Below are the code and all the weights of a small trained network. Each question names an input and a target symbol and asks about switching units off, where a switched-off unit gives its printed mean instead of its output.

import numpy as np


def w(rows, s, z=0):
    codes = np.array(rows[::2]) - 128.0
    scale = np.full(codes.shape[1], s)
    scale[-1] = z or s
    return codes * scale


def f(y):
    return y / 2 * (1 + np.tanh(0.7978845608 * (y + 0.044715 * y**3)))


def softmax(a):
    e = np.exp(a - a.max(-1, keepdims=True))
    return e / e.sum(-1, keepdims=True)


def log_softmax(a):
    a = a - a.max(-1, keepdims=True)
    return a - np.log(np.exp(a).sum(-1, keepdims=True))


def net(x, mask):
    ids = ['ΘΞεζημτφω'.index(c) for c in x.split()]
    T = len(ids)
    res = E[ids] + P[:T]
    r = res
    for j in range(2):
        rows = slice(3 * j, 3 * j + 3)
        q, k, v = (r @ M[0][rows].T for M in (Q, K, V))
        z = softmax(np.where(np.tri(T) > 0, q @ k.T / 3**0.5, -1e9)) @ v
        o = O[0][rows]
        res = res + np.where(mask[j], z, o[:, -1]) @ o[:, :-1]
    y = f(res @ A[0][:, :-1].T + A[0][:, -1])
    res = res + np.where(mask[2:6], y, B[0][:, -1]) @ B[0][:, :-1]
    return log_softmax(res[-1] @ U[:, :-1].T + U[:, -1])


Q, K, V, O, A, B = {}, {}, {}, {}, {}, {}
E = w([
[158,98,130,123],'Θ',
[171,144,82,107],'Ξ',
[116,149,116,169],'ε',
[151,155,88,173],'ζ',
[201,106,122,40],'η',
[165,52,162,140],'μ',
[170,11,198,111],'τ',
[237,2,126,85],'φ',
[102,46,193,219],'ω',
],0.0098)
P = w([
[101,102,90,137],'0',
[80,88,43,148],'1',
[164,108,94,176],'2',
[80,68,64,139],'3',
[176,108,142,189],'4',
[33,33,48,145],'5',
[201,105,185,193],'6',
[2,8,132,125],'7',
],0.014)
Q[0] = w([
[30,173,129,58],'h0',
[116,33,129,95],'h0',
[127,226,153,68],'h0',
[224,245,167,129],'h1',
[89,102,114,150],'h1',
[139,64,112,162],'h1',
],0.013)
K[0] = w([
[68,239,39,100],'h0',
[205,202,191,126],'h0',
[47,100,64,108],'h0',
[14,25,7,81],'h1',
[172,151,148,183],'h1',
[148,80,175,131],'h1',
],0.012)
V[0] = w([
[99,193,93,175],'h0',
[79,117,63,145],'h0',
[71,46,135,233],'h0',
[119,72,192,151],'h1',
[193,64,110,5],'h1',
[120,147,204,132],'h1',
],0.013)
O[0] = w([
[110,60,188,135,72],'h0',
[167,135,168,109,123],'h0',
[174,138,178,2,255],'h0',
[153,171,99,89,164],'h1',
[56,215,38,185,170],'h1',
[198,163,112,148,44],'h1',
],0.014,0.0075)
A[0] = w([
[2,50,70,172,161],'n0',
[158,77,223,118,254],'n1',
[138,87,100,215,221],'n2',
[58,65,143,174,31],'n3',
],0.01,0.0053)
B[0] = w([
[113,113,202,113,242],'n0',
[148,80,67,189,255],'n1',
[168,248,186,196,151],'n2',
[164,188,83,43,147],'n3',
],0.011,0.0097)
U = w([
[113,140,105,81,139],'Θ',
[95,125,226,84,187],'Ξ',
[195,150,100,222,240],'ε',
[112,98,78,159,94],'ζ',
[173,196,135,215,205],'η',
[181,202,114,60,65],'μ',
[168,206,5,177,116],'τ',
[23,129,51,120,3],'φ',
[253,178,148,101,23],'ω',
],0.0074,0.0046)

Each question gives the input, a string of symbols that net reads in full, and the target symbol t.
The units are the heads (3 rows each of Q, K, V and O) and the neurons (one row each of A and B). Each row of codes is followed by its name. A weight is (code - 128) times the scale printed after its matrix; where a second scale follows, it is the last column's (O, A, B and U).
mask holds one flag per unit, heads first, then neurons. A switched-off unit (its flag False) gives its mean, the last column of its rows in O or B, instead of its output. The means were averaged over made-up inputs and are rounded, as every weight is.
A unit's drop is (log p(t) with every unit on - log p(t) with that unit switched off) / (log p(t) with every unit on - log p(t) with every unit switched off).
The circuit of an input: a set's keep is (log p(t) with only the set's units on - log p(t) with every unit switched off) / (log p(t) with every unit on - log p(t) with every unit switched off). Starting from all 6 units, units are removed one at a time, each time the one whose removal leaves the highest keep (on an exact tie, the one counted first), for as long as the keep stays at least 0.8.
units of the circuit, in order: the units of the circuit, biggest drop first
unit that matters most: the unit with the biggest drop
top k neurons: the k neurons with the biggest drops, biggest first
heads that matter: for each layer, one digit per head in row order, 1 if its drop is at least 0.15 and else 0, layers parted by /
drop of u: that unit's drop, to one decimal
input Ξ μ ζ ε, target ζ: units of the circuit, in order	(n1, h1, h0)
input η Θ τ, target μ: units of the circuit, in order	(n1, h0)
input η Θ ε Θ, target ε: top 2 neurons	(n1, n0)
input τ ω Ξ ω ζ Ξ, target ζ: units of the circuit, in order	(h1, n1, h0, n2)
input τ Θ Ξ φ η, target τ: units of the circuit, in order	(h1)
input Θ Ξ η Ξ φ η τ, target τ: units of the circuit, in order	(h1, h0)
input η Ξ Ξ Ξ Ξ μ ε φ, target ε: units of the circuit, in order	(h1, n1)
input ε Θ φ ζ, target φ: heads that matter	01
input Ξ Θ Θ Θ Ξ η, target Ξ: units of the circuit, in order	(n0, h0, n1)
input Ξ τ η Ξ, target η: units of the circuit, in order	(h0, n2, n0, h1)
input ζ Ξ Ξ ζ Ξ ε, target Ξ: units of the circuit, in order	(n0, h0)
input ζ Ξ η τ Ξ ζ, target Ξ: units of the circuit, in order	(n0, n1)
input Θ ω Ξ Θ ζ Θ, target ζ: top 3 neurons	(n1, n2, n0)
input Ξ ω ζ, target ω: unit that matters most	h0
input ε ε Ξ Ξ, target Ξ: drop of n0	0.4
input ζ Ξ φ η, target φ: drop of n1	0.0
input Ξ ε η, target η: drop of h0	1.2
